Moves between points:
w395: *>w987, &>w393, +>w402
w393: *>w939, &>w395, +>w30
w996: *>w607, &>w529, +>w155
w157: *>w526, &>w664, +>w939
w526: *>w329, &>w613, +>w157
w73: *>w173, &>w103, +>w579
w720: *>w714, &>w178, +>w708
w810: *>w63, &>w34, +>w173
w173: *>w810, &>w320, +>w73
w607: *>w279, &>w900, +>w996
w784: *>w758, &>w634, +>w246
w178: *>w999, &>w720, +>w454
w490: *>w538, &>w555, +>w63
w122: *>w900, &>w279, +>w987
w63: *>w490, &>w368, +>w810
w613: *>w664, &>w526, +>w758
w368: *>w34, &>w63, +>w555
w329: *>w634, &>w758, +>w526
w538: *>w155, &>w386, +>w490
w529: *>w458, &>w996, +>w900
w34: *>w320, &>w810, +>w368
w664: *>w402, &>w157, +>w613
w634: *>w522, &>w784, +>w329
w454: *>w178, &>w714, +>w962
w999: *>w763, &>w708, +>w178
w575: *>w616, &>w579, +>w103
w616: *>w493, &>w479, +>w575
w197: *>w246, &>w962, +>w714
w555: *>w368, &>w490, +>w386
w479: *>w579, &>w616, +>w763
w579: *>w73, &>w575, +>w479
w103: *>w575, &>w73, +>w320
w962: *>w454, &>w197, +>w522
w246: *>w784, &>w522, +>w197
w320: *>w103, &>w173, +>w34
w987: *>w122, &>w30, +>w395
w939: *>w157, &>w402, +>w393
w708: *>w720, &>w999, +>w493
w279: *>w30, &>w122, +>w607
w714: *>w197, &>w454, +>w720
w386: *>w555, &>w538, +>w458
w900: *>w529, &>w607, +>w122
w402: *>w395, &>w939, +>w664
w763: *>w479, &>w493, +>w999
w758: *>w613, &>w329, +>w784
w458: *>w386, &>w155, +>w529
w493: *>w708, &>w763, +>w616
w30: *>w393, &>w987, +>w279
w522: *>w962, &>w246, +>w634
w155: *>w996, &>w458, +>w538

The rows follow the links: the fewer symbols apart two points are, the more alike their rows tend to be.

Each row is also shifted at random along 5 hidden directions that mean nothing.

Some points, each with a row of numbers:
w320: -64,-30,-18,69,0,-29,27,-16,27,-18,85,10,-16,20,5,-22,-44,111,-28,9,-68,56,11,13,-43,-34,-4,78,-63,116,91
w987: 69,14,17,-48,-104,9,-45,-186,-123,-194,-75,94,-61,-218,187,174,-11,-160,55,32,-106,-119,-50,84,-50,115,-34,-82,156,-40,13
w246: 38,-25,-28,-131,54,38,-16,177,42,107,-73,-73,-19,45,-74,-115,1,-25,36,-12,78,-10,-8,13,37,-3,32,-96,66,-117,33
w720: 81,17,-59,59,-18,-23,-11,-100,28,-41,45,-35,63,13,114,30,-11,-27,58,104,-9,-59,-16,-3,-14,-54,2,31,8,78,18
w522: -233,-4,11,87,18,53,-55,29,-40,46,-6,19,-57,19,24,11,-1,104,-10,58,-87,-40,-24,26,40,-55,50,-7,30,-86,87
w393: -359,54,61,171,81,-53,-50,-28,138,138,156,30,54,111,-130,-94,17,-56,-16,-115,65,-14,68,-177,3,-16,50,153,-38,-9,-215
w555: 20,-25,1,52,70,-38,25,33,-31,4,28,2,-16,21,-51,-59,26,76,-26,-32,-86,72,-111,-4,-101,9,-76,33,-62,-17,69
w763: -124,-51,-127,-75,-83,-51,-5,38,-10,87,-11,-192,33,7,11,-15,76,-9,-160,11,128,1,178,59,121,22,18,-50,-38,70,-44
w538: 136,57,24,75,15,-2,-12,-26,52,-55,-22,-11,84,47,-21,18,23,98,-14,28,88,73,68,-62,-46,-66,27,56,-78,57,84
w30: 62,35,5,-31,-6,-1,22,-95,17,3,42,-28,19,-18,23,-31,32,-113,3,-111,69,-24,-10,-33,-65,49,0,-57,1,90,-58
w810: 24,-7,49,12,0,-31,1,33,65,-50,14,95,15,25,-91,38,-79,-20,48,20,-6,31,25,-45,13,18,-30,133,-8,-37,-95
w395: -132,6,54,59,6,21,-78,24,9,-6,-59,53,-24,-7,-55,38,15,44,-33,-45,13,6,76,-16,28,-15,73,12,49,-112,27
w758: -11,-66,-34,-114,7,14,-29,99,54,45,-61,-62,-37,-24,-34,-55,4,3,-28,-71,85,-16,64,22,34,7,80,-90,81,-42,93
w157: -268,-5,-19,19,-50,19,-23,-81,16,37,61,-38,-55,-32,45,-17,17,2,-80,-81,34,-32,135,5,-8,8,107,-35,27,96,35
w714: -127,36,-82,34,-38,-8,-27,-19,91,114,43,-170,101,84,3,-46,60,-12,-77,15,211,-13,180,-56,93,-62,75,1,-52,100,-73
w962: -182,10,-15,47,-33,48,-5,32,-53,121,-14,-41,19,45,-15,2,40,29,-69,37,32,-18,67,18,106,-29,32,-26,-36,-25,-77
w784: 218,-78,-47,-95,18,3,-10,26,44,-17,-29,-63,-31,-33,8,-32,0,-1,34,-34,39,-25,-39,43,-19,-14,32,-84,67,9,103
w607: 198,92,34,-38,20,24,49,-31,3,6,-20,-44,81,25,-17,-25,66,-89,12,-55,146,44,-4,-61,-33,39,-25,-64,-64,64,-95
w454: 321,-27,-56,-8,-25,49,50,-87,-121,-14,1,-17,4,-11,91,80,53,38,-22,32,-14,-29,-105,73,23,-38,-42,-76,-72,87,-1

Complete each set of four: the symbols that take the first to the second take the third to the fourth.
Answers are names.
36,-21,18,33,-55,16,-34,-114,24,-48,10,33,2,-43,-13,98,31,-8,-50,-75,75,-14,104,-29,30,-1,60,13,0,56,-65
: 88,5,-10,-14,49,-3,22,54,-99,7,-61,-48,-9,-16,-20,-27,85,60,-74,-25,-11,74,-84,20,-62,28,-59,-90,-43,-34,107
:: 49,96,29,-56,-14,5,0,-20,3,-58,-70,1,57,-29,38,-3,21,-86,45,47,66,-2,30,-18,-35,49,-17,-29,18,-24,-17
: w939

21,48,-36,-33,-100,26,50,-101,-28,-74,22,12,-1,-22,121,52,-57,-37,42,97,-36,-39,39,60,13,0,-9,21,-12,123,9
: -34,-4,11,29,-11,3,41,-31,25,-26,84,56,-12,21,5,3,-65,35,15,31,-83,26,1,7,-12,-16,-17,100,-61,96,-15
:: 137,42,38,-23,-17,2,3,-12,12,-104,-70,46,18,-23,-1,45,-26,4,50,40,33,25,27,-5,-19,16,-19,25,-4,0,42
: w810

202,11,59,73,54,33,-28,-43,-85,-102,-53,109,-24,-53,27,77,12,43,46,11,-117,0,-167,-12,-73,1,-55,-12,27,-98,78
: -44,-55,-5,3,-72,-22,-72,-151,25,-118,9,86,-55,-142,85,116,-58,-124,28,-31,-67,-119,28,15,-20,57,39,13,159,-5,-20
:: -120,-3,37,108,-5,45,-1,-87,16,40,100,65,-18,28,-34,6,-19,24,-22,-81,-5,-18,23,-29,-9,-45,61,41,-28,78,-71
: w30

26,-21,25,-66,50,27,62,142,-30,29,-19,33,-65,41,-90,-79,-57,100,12,-8,-70,103,-67,45,-24,-4,-36,-3,-58,-4,86
: -166,29,-39,78,-27,1,-34,-11,34,-10,8,-49,15,24,102,-18,-37,97,12,147,-57,-25,69,26,16,-76,69,42,17,45,160
:: 95,-57,-44,68,42,-12,-10,15,-73,27,-2,-24,0,22,47,14,26,73,-12,69,-87,-24,-115,35,17,-52,-31,-2,-7,-36,55
: w579

-26,-92,-31,163,-3,-155,-63,-127,104,-92,139,71,35,-20,14,83,-84,-1,29,38,-144,-33,-12,-54,-38,-20,-40,234,13,57,-67
: 2,-56,-1,-4,-32,-75,-22,-14,46,-103,25,69,-16,-45,-2,60,-94,-15,52,41,-91,-12,3,17,-4,28,-43,112,57,-17,-10
:: -149,-31,-26,55,40,-44,-35,105,-5,105,22,-23,3,68,-59,-28,20,-18,1,52,-52,-25,-47,-28,76,-6,-50,59,1,-145,-118
: w763

55,-73,-62,76,64,-45,-76,-11,90,2,34,-46,4,24,17,-46,-28,51,36,10,-36,-50,-51,-31,-26,-69,53,29,65,-6,119
: 36,57,31,116,80,-15,-33,-19,58,-8,-12,-44,82,65,-35,-45,52,86,-16,5,71,68,25,-90,-58,-70,25,45,-66,8,101
:: -199,-14,-62,116,-25,-8,-20,-4,46,-9,34,-65,2,40,50,-26,-16,232,-94,83,-35,59,168,38,-3,-118,103,79,-47,140,270
: w526

-232,48,15,3,-90,6,-71,-72,-40,-50,-70,17,-27,-103,58,84,32,-88,-41,-15,23,-52,124,19,42,73,41,-45,96,-73,-52
: 154,-66,-51,-203,-34,-11,66,127,-40,53,-66,-80,-13,-25,-47,-27,1,-65,-24,-20,55,14,-30,80,75,73,-83,-86,-12,-32,-73
:: -173,21,54,43,-14,43,-10,-64,-42,-5,51,132,-87,-28,30,36,-72,-61,76,-5,-149,-80,-79,8,12,21,18,15,69,-47,-89
: w34

28,28,-45,-6,-4,47,16,68,13,70,-46,-130,52,88,9,-58,43,139,-40,85,113,52,106,32,59,-113,61,-38,-85,79,146
: 29,7,35,137,91,-57,12,-3,-10,43,82,33,73,80,-110,-20,47,25,-46,-69,-24,61,-85,-101,-45,1,-80,99,-124,-5,-135
:: 60,30,17,103,-1,-2,-26,-79,-64,-10,-15,-15,39,0,3,63,108,47,-108,-44,55,43,32,-30,-19,-1,-16,-12,-75,22,-1
: w246

179,37,-3,-18,21,27,27,2,9,-30,1,22,25,26,78,0,-44,-69,142,112,-67,-61,-144,7,-5,-24,-46,2,38,-30,-11
: 39,-24,26,-84,36,0,57,90,-41,-13,-5,47,-63,-8,-30,-59,-58,22,38,-15,-110,53,-109,50,-53,43,-71,-5,-29,6,65
:: 8,60,-18,0,3,-1,-4,-72,26,26,20,-92,56,2,11,-42,81,-49,-54,-71,139,14,72,-57,-52,17,33,-51,-33,94,-11
: w810

-103,-2,10,-13,-13,-26,52,15,-12,12,59,30,-16,10,-45,-27,-34,-12,-2,-27,-58,36,-20,1,-35,45,-55,47,-40,45,-63
: 21,11,-9,3,-101,-72,-26,-151,16,-188,12,65,10,-105,108,129,-64,-95,59,80,-65,-66,72,28,-31,66,-27,96,63,42,-29
:: 56,-29,-63,22,10,-28,-17,-18,58,19,31,-82,40,30,38,-38,3,-5,27,40,28,-48,0,-5,-5,-64,44,-13,25,12,62
: w454

-207,-3,-4,64,22,-96,0,-21,-3,12,66,1,12,-11,-14,-28,12,-27,-44,-14,-77,5,-12,-21,-35,59,-62,53,-15,1,-57
: 105,-86,0,25,40,-22,-64,-48,50,-88,5,88,-73,-84,24,43,-68,8,73,-29,-120,-75,-91,9,-60,-16,40,26,129,-53,106
:: -109,6,2,-71,-22,-46,49,14,-43,7,42,8,-27,-27,1,-26,-9,-82,-25,-29,-44,20,-6,32,-27,96,-74,7,-12,35,-86
: w664

315,42,115,1,126,55,37,171,29,-18,-83,95,34,118,-179,-46,-38,138,83,12,21,145,-120,-75,-29,-76,-23,62,-103,-99,66
: -151,23,-12,11,9,-25,-38,24,-73,8,-80,-51,6,-60,44,-4,92,8,-88,0,14,15,45,16,-11,49,-20,-65,14,-71,60
:: -234,16,46,-94,23,37,-7,68,4,53,-19,3,-91,-35,-14,-93,-27,-81,25,-79,-15,-26,-7,19,-16,71,44,-92,97,-67,8
: w758

254,-81,9,-85,32,78,12,47,3,-15,-79,2,-67,-22,-72,8,13,104,-30,-100,73,51,-6,30,6,-30,64,-84,-1,5,131
: -120,-82,-72,38,-62,-93,-20,-3,84,67,83,-111,61,50,-77,9,28,25,-137,-35,124,31,175,-38,99,-29,4,105,-101,108,-123
:: 25,7,19,-56,12,146,45,132,-76,97,-64,-26,-55,72,-73,-41,46,165,-63,-28,69,61,16,53,60,-77,73,-122,-76,4,103
: w386

